Below is a small trained network, with its code and all its weights. Each question gives an input and a class and asks what happens when units are switched off, that is, made to give their printed mean instead of their output.

import numpy as np


def w(rows, s, z=0):
    codes = np.array(rows[::2]) - 128.0
    scale = np.full(codes.shape[1], s)
    scale[-1] = z or s
    return codes * scale


def f(y):
    return np.maximum(y, 0)


def log_softmax(a):
    a = a - a.max(-1, keepdims=True)
    return a - np.log(np.exp(a).sum(-1, keepdims=True))


def net(x, mask):
    res = np.array(x, float).reshape(1, 2) / 4 @ E
    y = f(res @ A[0][:, :-1].T + A[0][:, -1])
    res = res + np.where(mask, y, B[0][:, -1]) @ B[0][:, :-1]
    return log_softmax(res[-1] @ U[:, :-1].T + U[:, -1])


A, B = {}, {}
E = w([
[178,65,30,246],'x0',
[181,251,60,93],'x1',
],0.012)
A[0] = w([
[79,92,193,190,108],'N0',
[51,19,158,138,126],'N1',
[156,54,99,212,91],'N2',
[136,163,117,139,226],'N3',
[99,137,202,57,81],'N4',
[125,121,145,146,230],'N5',
[164,82,97,159,97],'N6',
[104,142,190,71,80],'N7',
[220,212,95,136,71],'N8',
[129,109,89,202,104],'N9',
[125,148,144,248,91],'N10',
[96,88,180,169,99],'N11',
[100,148,157,153,215],'N12',
[132,128,166,155,253],'N13',
[148,130,83,174,134],'N14',
[134,104,29,156,61],'N15',
[172,125,107,197,139],'N16',
[117,79,168,169,87],'N17',
[50,135,205,118,136],'N18',
[237,81,135,186,164],'N19',
[186,249,55,132,121],'N20',
[103,104,180,137,86],'N21',
],0.014,0.012)
B[0] = w([
[37,117,58,139,193],'N0',
[22,117,86,124,233],'N1',
[154,198,128,84,223],'N2',
[92,79,176,246,205],'N3',
[190,161,142,15,211],'N4',
[74,89,241,169,204],'N5',
[115,184,143,55,179],'N6',
[181,254,119,43,195],'N7',
[77,151,34,136,199],'N8',
[149,183,161,98,192],'N9',
[176,152,119,110,176],'N10',
[34,78,5,100,180],'N11',
[92,129,196,181,195],'N12',
[126,93,214,252,222],'N13',
[134,151,171,93,185],'N14',
[155,171,147,26,181],'N15',
[108,225,185,133,196],'N16',
[76,147,6,101,174],'N17',
[101,211,170,127,211],'N18',
[129,193,196,121,218],'N19',
[31,88,45,161,247],'N20',
[90,174,75,90,160],'N21',
],0.0091,0.016)
U = w([
[29,143,19,139,134],'0',
[158,235,167,72,67],'1',
[95,94,242,248,254],'2',
[118,68,92,141,58],'3',
[182,109,125,140,55],'4',
[231,131,117,100,80],'5',
],0.013,0.0067)

Each question gives the input, the list of numbers given to net, and the class t.
The units are the neurons (one row each of A and B). Each row of codes is followed by its name. A weight is (code - 128) times the scale printed after its matrix; where a second scale follows, it is the last column's (A, B and U).
mask holds one flag per neuron, in row order. A switched-off neuron (its flag False) gives its mean, the last column of its row in B, instead of its output. The means were averaged over made-up inputs and are rounded, as every weight is.
A unit's drop is (log p(t) with every unit on - log p(t) with that unit switched off) / (log p(t) with every unit on - log p(t) with every unit switched off).
The circuit of an input: a set's keep is (log p(t) with only the set's units on - log p(t) with every unit switched off) / (log p(t) with every unit on - log p(t) with every unit switched off). Starting from the 12 units with the biggest drops (on a tie, the unit counted first), units are removed one at a time, each time the one whose removal leaves the highest keep (on an exact tie, the one counted first), for as long as the keep stays at least 0.8.
circuit, biggest first: the units of the circuit, biggest drop first
top k neurons: the k neurons with the biggest drops, biggest first
drop when u is switched off: that unit's drop, to one decimal
input [-7,7], class 0: circuit, biggest first => N20
input [-8,8], class 0: top 2 neurons => N20, N8
input [7,-6], class 1: top 4 neurons => N2, N19, N20, N9
input [4,3], class 1: top 2 neurons => N15, N1
input [-6,-7], class 0: top 3 neurons => N1, N11, N0
input [3,0], class 2: top 2 neurons => N7, N4
input [8,-6], class 1: top 2 neurons => N2, N19
input [-6,6], class 0: top 2 neurons => N20, N8
input [2,-3], class 2: top 2 neurons => N20, N8
input [-8,-8], class 0: drop when N17 is switched off => 0.1
input [-7,8], class 0: drop when N20 is switched off => 1.2
input [-1,-3], class 2: drop when N20 is switched off => 0.3
input [-2,-3], class 2: drop when N20 is switched off => 0.5
input [-3,-2], class 2: top neuron => N2
